Here is a tiny trained network, its code and every weight. The questions are about switching its units off for an input and a class, where a switched-off unit gives its printed mean instead of its output.

import numpy as np


def w(rows, s, z=0):
    codes = np.array(rows[::2]) - 128.0
    scale = np.full(codes.shape[1], s)
    scale[-1] = z or s
    return codes * scale


def f(y):
    return np.maximum(y, 0)


def log_softmax(a):
    a = a - a.max(-1, keepdims=True)
    return a - np.log(np.exp(a).sum(-1, keepdims=True))


def net(x, mask):
    res = np.array(x, float).reshape(1, 4) / 4 @ E
    y = f(res @ A[0][:, :-1].T + A[0][:, -1])
    res = res + np.where(mask, y, B[0][:, -1]) @ B[0][:, :-1]
    return log_softmax(res[-1] @ U[:, :-1].T + U[:, -1])


A, B = {}, {}
E = w([
[152,94,228,136,161,224,182],'x0',
[74,155,110,168,243,172,91],'x1',
[150,174,187,48,190,49,130],'x2',
[104,2,135,137,166,92,90],'x3',
],0.0081)
A[0] = w([
[140,231,130,119,104,160,142,33],'N0',
[131,97,101,152,112,156,130,2],'N1',
[133,150,115,145,180,153,105,6],'N2',
[165,100,163,100,43,99,157,13],'N3',
[122,167,194,87,174,62,147,25],'N4',
[115,113,102,137,87,182,105,1],'N5',
[89,130,91,137,239,164,95,11],'N6',
[143,74,148,98,68,94,137,32],'N7',
[170,145,167,106,158,110,96,77],'N8',
[152,127,133,135,124,123,118,73],'N9',
[125,158,98,149,124,86,106,82],'N10',
[137,229,128,120,104,162,148,31],'N11',
[143,143,97,122,120,106,71,99],'N12',
[144,109,227,109,152,209,160,61],'N13',
[114,92,73,158,92,204,127,34],'N14',
[133,120,164,101,160,92,116,39],'N15',
[133,118,163,105,73,122,129,15],'N16',
[119,156,102,134,188,140,129,48],'N17',
[109,141,47,142,137,54,133,89],'N18',
[122,2,134,117,175,81,105,22],'N19',
[125,141,161,91,151,94,130,10],'N20',
[130,101,189,129,136,163,152,82],'N21',
[108,134,45,94,126,82,106,85],'N22',
],0.019,0.003)
B[0] = w([
[106,46,143,113,130,132,115,212],'N0',
[130,137,95,130,141,139,159,166],'N1',
[109,148,168,113,131,118,148,173],'N2',
[114,174,193,123,132,113,158,232],'N3',
[126,150,60,144,147,135,182,237],'N4',
[136,135,98,141,165,119,154,177],'N5',
[127,162,216,137,116,118,170,240],'N6',
[125,145,195,137,123,131,157,208],'N7',
[133,145,89,119,135,117,160,186],'N8',
[146,125,132,142,116,124,140,133],'N9',
[135,143,118,143,122,147,98,190],'N10',
[137,38,143,126,110,130,129,211],'N11',
[152,135,121,148,111,138,103,188],'N12',
[144,163,108,133,108,140,31,250],'N13',
[124,148,61,120,155,116,186,215],'N14',
[130,123,95,127,145,125,162,183],'N15',
[127,144,161,144,124,116,147,176],'N16',
[126,140,170,137,121,109,156,181],'N17',
[133,160,115,109,133,132,66,236],'N18',
[119,2,132,117,110,140,107,245],'N19',
[123,137,99,137,159,123,151,183],'N20',
[134,153,101,116,122,132,73,197],'N21',
[137,155,115,124,115,139,73,232],'N22',
],0.038,0.013)
U = w([
[129,143,128,121,116,130,53,180],'0',
[77,1,151,107,127,119,135,249],'1',
[81,144,222,133,127,82,169,51],'2',
[97,115,65,134,184,99,189,12],'3',
],0.0095,0.0014)

Each question gives the input, the list of numbers given to net, and the class t.
The units are the neurons (one row each of A and B). Each row of codes is followed by its name. A weight is (code - 128) times the scale printed after its matrix; where a second scale follows, it is the last column's (A, B and U).
mask holds one flag per neuron, in row order. A switched-off neuron (its flag False) gives its mean, the last column of its row in B, instead of its output. The means were averaged over made-up inputs and are rounded, as every weight is.
A unit's drop is (log p(t) with every unit on - log p(t) with that unit switched off) / (log p(t) with every unit on - log p(t) with every unit switched off).
The circuit of an input: a set's keep is (log p(t) with only the set's units on - log p(t) with every unit switched off) / (log p(t) with every unit on - log p(t) with every unit switched off). Starting from the 12 units with the biggest drops (on a tie, the unit counted first), units are removed one at a time, each time the one whose removal leaves the highest keep (on an exact tie, the one counted first), for as long as the keep stays at least 0.8.
circuit, biggest first: the units of the circuit, biggest drop first
unit that matters most: the unit with the biggest drop
top k neurons: the k neurons with the biggest drops, biggest first
drop when u is switched off: that unit's drop, to one decimal
input [-2,0,4,-5], class 1: circuit, biggest first	(N0)
input [7,-3,-6,5], class 0: top 3 neurons	(N13 N21 N4)
input [-5,6,7,-2], class 3: top 4 neurons	(N4 N3 N13 N7)
input [8,-8,-2,3], class 0: top 3 neurons	(N13 N21 N6)
input [5,8,-8,-3], class 2: top 4 neurons	(N6 N4 N2 N17)
input [-3,-7,6,1], class 2: top 2 neurons	(N3 N7)
input [8,-1,8,6], class 0: top 4 neurons	(N13 N21 N14 N5)
input [-6,8,1,1], class 2: top 3 neurons	(N6 N13 N17)
input [6,2,-8,-6], class 3: top 2 neurons	(N14 N19)
input [2,-7,5,-8], class 1: top 2 neurons	(N0 N11)
input [-5,7,-6,-3], class 2: top 3 neurons	(N6 N13 N4)
input [2,6,-6,4], class 2: top 2 neurons	(N6 N4)
input [-2,-7,8,-6], class 3: top 3 neurons	(N4 N6 N19)
input [-1,8,3,4], class 2: unit that matters most	N6
input [2,7,-8,4], class 3: top 2 neurons	(N14 N3)
input [6,-5,6,-8], class 1: top 2 neurons	(N11 N0)
input [2,0,-7,6], class 3: drop when N0 is switched off	0.6
input [3,-1,5,-7], class 1: drop when N11 is switched off	0.4
input [4,-5,-8,3], class 3: drop when N14 is switched off	0.7
input [-4,8,-3,5], class 2: circuit, biggest first	(N6)
input [3,8,-7,1], class 2: drop when N6 is switched off	4.4
